Below is a small trained network, with its code and all its weights. Each question gives an input and a class and asks what happens when units are switched off, that is, made to give their printed mean instead of their output.

import numpy as np


def w(rows, s, z=0):
    codes = np.array(rows[::2]) - 128.0
    scale = np.full(codes.shape[1], s)
    scale[-1] = z or s
    return codes * scale


def norm(h):
    return h / np.sqrt((h * h).mean(-1, keepdims=True) + 1e-5)


def f(y):
    return y / 2 * (1 + np.tanh(0.7978845608 * (y + 0.044715 * y**3)))


def log_softmax(a):
    a = a - a.max(-1, keepdims=True)
    return a - np.log(np.exp(a).sum(-1, keepdims=True))


def net(x, mask):
    res = np.array(x, float).reshape(1, 4) / 4 @ E
    u = 0
    for l in range(4):
        y = f(norm(res) @ A[l][:, :-1].T + A[l][:, -1])
        res = res + np.where(mask[u : u + 9], y, B[l][:, -1]) @ B[l][:, :-1]
        u += 9
    return log_softmax(norm(res)[-1] @ U[:, :-1].T + U[:, -1])


A, B = {}, {}
E = w([
[168,52,87,205,77,94,142],'x0',
[120,175,56,140,195,95,157],'x1',
[169,44,109,127,250,107,104],'x2',
[66,101,88,74,50,89,162],'x3',
],0.0013)
A[0] = w([
[144,234,161,147,137,145,118,130],'0.n1',
[92,57,147,107,87,167,89,1],'0.n2',
[182,71,117,231,153,158,74,190],'0.n3',
[149,172,127,151,116,93,127,148],'0.n4',
[90,176,133,78,73,132,194,45],'0.n5',
[195,176,127,129,194,71,98,119],'0.n6',
[98,94,191,102,172,171,125,101],'0.n7',
[147,201,99,109,98,142,150,21],'0.n8',
[114,57,58,200,112,4,164,27],'0.n9',
],0.0032,0.00098)
B[0] = w([
[73,17,135,175,170,119,163,178],'0.n1',
[194,185,107,146,199,169,80,119],'0.n2',
[39,153,78,74,43,141,191,250],'0.n3',
[116,81,76,216,145,193,218,143],'0.n4',
[63,222,112,102,127,143,210,156],'0.n5',
[245,204,89,129,152,144,229,178],'0.n6',
[123,121,171,127,84,27,86,148],'0.n7',
[74,95,72,212,120,199,165,118],'0.n8',
[82,6,44,210,107,196,157,225],'0.n9',
],0.002,0.0015)
A[1] = w([
[220,111,29,143,229,109,183,9],'1.n1',
[144,113,192,156,100,124,61,79],'1.n2',
[142,79,99,146,129,71,107,165],'1.n3',
[136,95,191,150,43,142,52,41],'1.n4',
[122,47,62,99,116,85,91,135],'1.n5',
[118,81,160,58,56,93,68,45],'1.n6',
[52,147,101,111,138,116,163,70],'1.n7',
[103,131,152,64,212,130,3,148],'1.n8',
[138,183,117,206,107,195,151,116],'1.n9',
],0.0035,0.0014)
B[1] = w([
[172,242,180,87,82,64,133,250],'1.n1',
[145,135,113,50,96,160,57,121],'1.n2',
[71,95,128,153,121,171,145,173],'1.n3',
[192,153,107,72,207,217,46,157],'1.n4',
[91,77,92,254,126,173,176,201],'1.n5',
[187,125,187,169,177,151,93,147],'1.n6',
[113,159,184,65,108,151,96,148],'1.n7',
[136,48,166,191,41,81,165,200],'1.n8',
[125,55,102,154,198,88,179,186],'1.n9',
],0.0026,0.0015)
A[2] = w([
[157,118,160,83,158,14,172,95],'2.n1',
[83,102,51,224,157,120,165,150],'2.n2',
[76,63,94,70,130,195,63,79],'2.n3',
[55,180,122,7,97,133,155,144],'2.n4',
[67,167,73,217,198,134,196,97],'2.n5',
[198,188,59,113,147,4,197,4],'2.n6',
[203,204,110,61,156,219,57,72],'2.n7',
[101,38,88,232,195,154,114,133],'2.n8',
[144,157,142,146,160,75,149,12],'2.n9',
],0.0032,0.0016)
B[2] = w([
[153,210,79,229,139,161,166,168],'2.n1',
[126,36,115,175,105,202,130,250],'2.n2',
[205,221,178,171,131,118,165,131],'2.n3',
[77,185,124,109,68,70,5,180],'2.n4',
[168,51,127,116,118,220,149,221],'2.n5',
[185,177,254,139,175,54,79,185],'2.n6',
[143,130,42,177,178,209,70,131],'2.n7',
[72,140,67,178,23,96,232,214],'2.n8',
[151,127,143,118,161,127,213,108],'2.n9',
],0.0026,0.0019)
A[3] = w([
[237,129,133,126,130,200,55,63],'3.n1',
[160,164,158,108,128,203,115,153],'3.n2',
[65,204,64,179,175,177,253,199],'3.n3',
[120,185,110,125,219,83,120,129],'3.n4',
[217,76,75,207,250,132,172,244],'3.n5',
[74,30,85,242,112,62,171,155],'3.n6',
[207,207,187,159,221,3,188,2],'3.n7',
[129,203,203,67,171,203,100,185],'3.n8',
[70,122,96,82,52,178,51,108],'3.n9',
],0.0032,0.0015)
B[3] = w([
[157,114,72,76,243,135,117,143],'3.n1',
[175,113,61,147,160,112,188,147],'3.n2',
[182,17,102,188,73,158,79,208],'3.n3',
[145,112,156,182,68,163,103,133],'3.n4',
[29,226,144,131,71,141,127,229],'3.n5',
[85,48,83,253,81,193,212,253],'3.n6',
[180,228,197,208,202,96,245,199],'3.n7',
[119,61,63,189,62,113,195,181],'3.n8',
[102,210,136,136,171,79,125,169],'3.n9',
],0.0032,0.0026)
U = w([
[163,63,170,24,241,118,189,3],'0',
[204,217,227,207,191,49,220,236],'1',
[61,2,55,237,36,203,209,253],'2',
[211,108,36,44,244,201,10,174],'3',
[211,34,222,30,192,39,22,5],'4',
[21,200,140,32,61,41,39,228],'5',
],0.0047,0.0031)

Each question gives the input, the list of numbers given to net, and the class t.
The units are the neurons (one row each of A and B). Each row of codes is followed by its name. A weight is (code - 128) times the scale printed after its matrix; where a second scale follows, it is the last column's (A, B and U).
mask holds one flag per neuron, layer by layer. A switched-off neuron (its flag False) gives its mean, the last column of its row in B, instead of its output. The means were averaged over made-up inputs and are rounded, as every weight is.
A unit's drop is (log p(t) with every unit on - log p(t) with that unit switched off) / (log p(t) with every unit on - log p(t) with every unit switched off).
The circuit of an input: a set's keep is (log p(t) with only the set's units on - log p(t) with every unit switched off) / (log p(t) with every unit on - log p(t) with every unit switched off). Starting from the 12 units with the biggest drops (on a tie, the unit counted first), units are removed one at a time, each time the one whose removal leaves the highest keep (on an exact tie, the one counted first), for as long as the keep stays at least 0.8.
circuit, biggest first: the units of the circuit, biggest drop first
k most important neurons: the k neurons with the biggest drops, biggest first
top k neurons in layer l: the k neurons of layer l with the biggest drops, biggest first
drop of u: that unit's drop, to one decimal
input [-8,-3,-8,-7], class 5: circuit, biggest first -> 3.n6; 3.n7
input [3,-8,4,-2], class 3: most important neuron -> 1.n4
input [-5,-3,-7,-4], class 5: circuit, biggest first -> 2.n4; 3.n6; 3.n7
input [5,3,-1,-8], class 1: circuit, biggest first -> 1.n1; 3.n7
input [4,-6,5,-8], class 3: top 2 neurons in layer 1 -> 1.n2; 1.n4
input [-7,-6,-1,-2], class 4: 2 most important neurons -> 1.n8; 3.n6
input [5,7,2,-5], class 1: top 3 neurons in layer 0 -> 0.n6; 0.n8; 0.n1
input [1,0,0,-3], class 1: 4 most important neurons -> 0.n9; 1.n5; 0.n6; 2.n6
input [-8,6,6,7], class 1: 3 most important neurons -> 0.n3; 3.n7; 2.n1
input [-3,-5,4,-7], class 0: top 2 neurons in layer 0 -> 0.n5; 0.n7
input [-2,3,2,2], class 1: 2 most important neurons -> 0.n3; 3.n7
input [-8,-6,1,-4], class 4: 2 most important neurons -> 1.n8; 3.n6
input [-5,-7,-2,1], class 3: top 3 neurons in layer 1 -> 1.n4; 1.n6; 1.n1
input [-2,8,-2,-3], class 1: most important neuron -> 1.n1
input [-1,-4,-3,2], class 5: top 2 neurons in layer 0 -> 0.n5; 0.n9
input [-8,7,0,4], class 5: 2 most important neurons -> 2.n4; 1.n7
input [-5,-5,6,2], class 4: drop of 3.n7 -> 0.1
input [-6,-8,-5,4], class 5: drop of 3.n8 -> 0.1
input [-6,-6,3,-4], class 4: drop of 3.n6 -> 0.2
input [-6,0,3,-3], class 1: most important neuron -> 0.n6
